Below is a small trained network, with its code and all its weights. Each question gives an input and a class and asks what happens when units are switched off, that is, made to give their printed mean instead of their output.

import numpy as np


def w(rows, s, z=0):
    codes = np.array(rows[::2]) - 128.0
    scale = np.full(codes.shape[1], s)
    scale[-1] = z or s
    return codes * scale


def f(y):
    return np.maximum(y, 0)


def log_softmax(a):
    a = a - a.max(-1, keepdims=True)
    return a - np.log(np.exp(a).sum(-1, keepdims=True))


def net(x, mask):
    res = np.array(x, float).reshape(1, 7) / 4 @ E
    y = f(res @ A[0][:, :-1].T + A[0][:, -1])
    res = res + np.where(mask, y, B[0][:, -1]) @ B[0][:, :-1]
    return log_softmax(res[-1] @ U[:, :-1].T + U[:, -1])


A, B = {}, {}
E = w([
[136,132,139,123,130,122,132,123],'x0',
[131,126,134,127,137,124,131,129],'x1',
[130,139,122,124,120,134,121,111],'x2',
[85,238,212,42,59,182,95,244],'x3',
[134,127,128,110,131,141,101,110],'x4',
[236,132,218,254,128,179,39,147],'x5',
[48,239,138,202,177,70,31,83],'x6',
],0.0062)
A[0] = w([
[161,75,83,167,169,64,141,82,4],'neuron 1',
[21,123,68,41,128,76,162,125,18],'neuron 2',
[178,74,116,80,110,161,170,148,41],'neuron 3',
[53,169,109,155,174,92,83,102,148],'neuron 4',
[153,65,82,187,174,86,151,52,92],'neuron 5',
[32,203,134,181,167,75,78,86,61],'neuron 6',
[70,186,139,165,167,75,75,96,67],'neuron 7',
[174,58,67,185,174,84,141,45,104],'neuron 8',
[105,173,180,84,74,157,123,193,24],'neuron 9',
[178,58,104,72,109,188,159,135,141],'neuron 10',
[254,127,222,235,122,180,53,155,71],'neuron 11',
],0.0065,0.0037)
B[0] = w([
[91,192,169,49,61,179,89,171,184],'neuron 1',
[48,103,34,225,149,241,185,9,200],'neuron 2',
[212,74,185,174,17,87,128,114,169],'neuron 3',
[185,59,164,152,85,67,148,116,205],'neuron 4',
[56,237,217,30,86,185,41,213,224],'neuron 5',
[217,31,161,153,25,90,141,114,210],'neuron 6',
[215,54,179,164,28,89,158,104,192],'neuron 7',
[67,219,168,30,96,164,49,194,238],'neuron 8',
[71,201,177,50,101,175,52,185,182],'neuron 9',
[200,72,168,166,82,65,129,132,199],'neuron 10',
[36,82,1,174,197,229,195,22,254],'neuron 11',
],0.0055,0.007)
U = w([
[70,229,193,90,108,153,52,183,78],'0',
[60,101,15,175,170,193,175,36,83],'1',
[255,55,187,161,63,43,139,117,83],'2',
[136,145,131,140,177,88,129,145,244],'3',
],0.0083,0.011)

Each question gives the input, the list of numbers given to net, and the class t.
The units are the neurons (one row each of A and B). Each row of codes is followed by its name. A weight is (code - 128) times the scale printed after its matrix; where a second scale follows, it is the last column's (A, B and U).
mask holds one flag per neuron, in row order. A switched-off neuron (its flag False) gives its mean, the last column of its row in B, instead of its output. The means were averaged over made-up inputs and are rounded, as every weight is.
A unit's drop is (log p(t) with every unit on - log p(t) with that unit switched off) / (log p(t) with every unit on - log p(t) with every unit switched off).
The circuit of an input: a set's keep is (log p(t) with only the set's units on - log p(t) with every unit switched off) / (log p(t) with every unit on - log p(t) with every unit switched off). Starting from all 11 units, units are removed one at a time, each time the one whose removal leaves the highest keep (on an exact tie, the one counted first), for as long as the keep stays at least 0.8.
circuit, biggest first: the units of the circuit, biggest drop first
unit that matters most: the unit with the biggest drop
top k neurons: the k neurons with the biggest drops, biggest first
drop when u is switched off: that unit's drop, to one decimal
input [-1,4,-5,3,-3,-5,-4], class 1: unit that matters most -> neuron 2
input [-4,0,-1,-4,3,3,-4], class 0: top 2 neurons -> neuron 8; neuron 5
input [-8,-2,5,-2,-5,-3,5], class 2: circuit, biggest first -> neuron 11; neuron 6; neuron 4
input [7,4,-6,-6,6,-2,8], class 2: top 3 neurons -> neuron 6; neuron 7; neuron 4
input [-1,-2,0,-3,1,-3,4], class 2: circuit, biggest first -> neuron 11; neuron 6
input [-1,-1,5,-1,6,3,2], class 1: circuit, biggest first -> neuron 11; neuron 5
input [4,0,0,7,8,-5,-8], class 2: top 2 neurons -> neuron 10; neuron 3
input [-8,-3,3,5,6,-3,-8], class 2: top 2 neurons -> neuron 10; neuron 3
input [-3,-5,6,4,-2,3,4], class 3: circuit, biggest first -> neuron 5; neuron 8
input [-7,-8,4,0,4,-5,8], class 2: circuit, biggest first -> neuron 6; neuron 7
input [-3,5,-2,-8,-3,5,-2], class 0: circuit, biggest first -> neuron 5; neuron 8
input [-3,0,-8,2,-7,-5,4], class 1: top 2 neurons -> neuron 2; neuron 5
input [-7,1,-8,-1,-2,-6,-7], class 2: top 3 neurons -> neuron 11; neuron 10; neuron 3
input [3,3,8,-3,7,-2,0], class 0: unit that matters most -> neuron 11
input [-5,-3,-1,-5,6,3,7], class 2: top 3 neurons -> neuron 6; neuron 7; neuron 4
input [1,-3,-7,-4,4,-2,8], class 2: top 3 neurons -> neuron 6; neuron 7; neuron 4
input [0,-5,1,-6,-5,7,-4], class 1: top 2 neurons -> neuron 11; neuron 9
input [-3,2,-7,-7,-5,6,-2], class 0: top 2 neurons -> neuron 5; neuron 8
input [3,2,8,2,-3,5,5], class 1: top 2 neurons -> neuron 11; neuron 10
input [-3,4,-1,-6,-8,-1,0], class 0: drop when neuron 5 is switched off -> 0.1
input [4,-1,-8,-8,-1,0,-7], class 0: drop when neuron 1 is switched off -> 0.1
input [2,8,-8,2,1,8,2], class 1: drop when neuron 11 is switched off -> 0.6
